Below is a small trained network, with its code and all its weights. Each question gives an input and a class and asks what happens when units are switched off, that is, made to give their printed mean instead of their output.

import numpy as np


def w(rows, s, z=0):
    codes = np.array(rows[::2]) - 128.0
    scale = np.full(codes.shape[1], s)
    scale[-1] = z or s
    return codes * scale


def f(y):
    return np.maximum(y, 0)


def log_softmax(a):
    a = a - a.max(-1, keepdims=True)
    return a - np.log(np.exp(a).sum(-1, keepdims=True))


def net(x, mask):
    res = np.array(x, float).reshape(1, 4) / 4 @ E
    y = f(res @ A[0][:, :-1].T + A[0][:, -1])
    res = res + np.where(mask, y, B[0][:, -1]) @ B[0][:, :-1]
    return log_softmax(res[-1] @ U[:, :-1].T + U[:, -1])


A, B = {}, {}
E = w([
[123,194,207,152,153,182,147,58],'x0',
[136,199,81,144,137,107,225,119],'x1',
[112,145,136,136,98,125,125,140],'x2',
[74,121,128,181,248,103,134,190],'x3',
],0.014)
A[0] = w([
[139,174,88,113,150,106,164,126,22],'n1',
[129,93,28,95,98,93,122,166,48],'n2',
[126,73,188,110,126,137,25,134,15],'n3',
[150,179,59,137,125,103,238,117,4],'n4',
[151,127,123,135,145,122,117,128,49],'n5',
[131,184,249,163,154,161,158,42,82],'n6',
[140,144,90,103,109,140,133,92,135],'n7',
[172,115,132,125,139,113,130,151,139],'n8',
[76,138,161,181,234,84,138,194,173],'n9',
[113,118,127,120,139,140,63,118,84],'n10',
[166,142,144,90,108,128,129,123,143],'n11',
[108,150,63,137,124,148,183,110,23],'n12',
[128,84,100,173,103,87,138,132,94],'n13',
[152,102,90,147,101,84,127,159,165],'n14',
[125,85,164,137,130,149,102,119,75],'n15',
[135,103,42,108,105,115,130,171,99],'n16',
[141,112,112,104,75,130,141,71,156],'n17',
[112,126,75,150,143,147,129,101,76],'n18',
[189,110,116,61,52,122,143,44,121],'n19',
[120,105,108,111,131,97,120,123,47],'n20',
],0.013,0.0022)
B[0] = w([
[147,71,187,125,76,122,78,132,169],'n1',
[122,155,112,50,198,161,133,108,209],'n2',
[151,108,197,148,108,25,188,126,205],'n3',
[133,96,207,124,83,30,162,145,214],'n4',
[91,131,121,132,118,106,158,115,133],'n5',
[116,151,91,7,225,148,105,103,234],'n6',
[134,115,117,164,90,143,118,119,166],'n7',
[99,139,143,111,115,147,124,131,145],'n8',
[137,135,62,224,63,199,123,151,253],'n9',
[137,102,173,113,71,121,108,121,161],'n10',
[125,125,100,161,123,125,115,131,164],'n11',
[142,83,178,148,141,82,117,120,171],'n12',
[134,130,118,109,157,139,96,105,161],'n13',
[175,122,101,108,181,143,108,72,179],'n14',
[137,92,143,116,127,80,131,137,161],'n15',
[104,172,127,74,193,142,127,113,195],'n16',
[121,129,111,191,111,170,150,119,191],'n17',
[90,156,133,129,84,101,137,119,142],'n18',
[105,139,75,213,100,174,119,189,236],'n19',
[109,181,161,103,100,150,143,112,149],'n20',
],0.017,0.02)
U = w([
[103,108,51,248,92,206,126,189,158],'0',
[116,137,112,1,208,157,112,89,20],'1',
[163,34,248,134,90,3,167,148,253],'2',
],0.0081,0.00039)

Each question gives the input, the list of numbers given to net, and the class t.
The units are the neurons (one row each of A and B). Each row of codes is followed by its name. A weight is (code - 128) times the scale printed after its matrix; where a second scale follows, it is the last column's (A, B and U).
mask holds one flag per neuron, in row order. A switched-off neuron (its flag False) gives its mean, the last column of its row in B, instead of its output. The means were averaged over made-up inputs and are rounded, as every weight is.
A unit's drop is (log p(t) with every unit on - log p(t) with that unit switched off) / (log p(t) with every unit on - log p(t) with every unit switched off).
The circuit of an input: a set's keep is (log p(t) with only the set's units on - log p(t) with every unit switched off) / (log p(t) with every unit on - log p(t) with every unit switched off). Starting from the 12 units with the biggest drops (on a tie, the unit counted first), units are removed one at a time, each time the one whose removal leaves the highest keep (on an exact tie, the one counted first), for as long as the keep stays at least 0.8.
circuit, biggest first: the units of the circuit, biggest drop first
most important unit: the unit with the biggest drop
top k neurons: the k neurons with the biggest drops, biggest first
drop of u: that unit's drop, to one decimal
input [7,-4,-2,-6], class 1: top 2 neurons : [n6; n9]
input [-7,-8,5,-4], class 2: most important unit : n3
input [7,8,3,3], class 2: top 2 neurons : [n4; n2]
input [4,-5,1,1], class 2: top 3 neurons : [n3; n2; n16]
input [5,-6,-5,-3], class 2: top 4 neurons : [n3; n2; n16; n15]
input [-7,6,-2,-4], class 1: top 2 neurons : [n2; n16]
input [7,-6,-7,2], class 1: top 2 neurons : [n6; n4]
input [2,-8,-2,-5], class 2: top 2 neurons : [n3; n9]
input [-5,4,-7,-3], class 1: top 2 neurons : [n9; n2]
input [7,-8,1,3], class 2: top 2 neurons : [n3; n2]
input [4,-7,2,-5], class 2: top 2 neurons : [n3; n9]
input [8,-7,-5,5], class 1: top 2 neurons : [n6; n4]
input [-4,3,-5,-1], class 1: drop of n3 : 0.1
input [8,2,-3,-2], class 1: circuit, biggest first : [n6]
input [8,6,1,-1], class 1: drop of n6 : 8.4
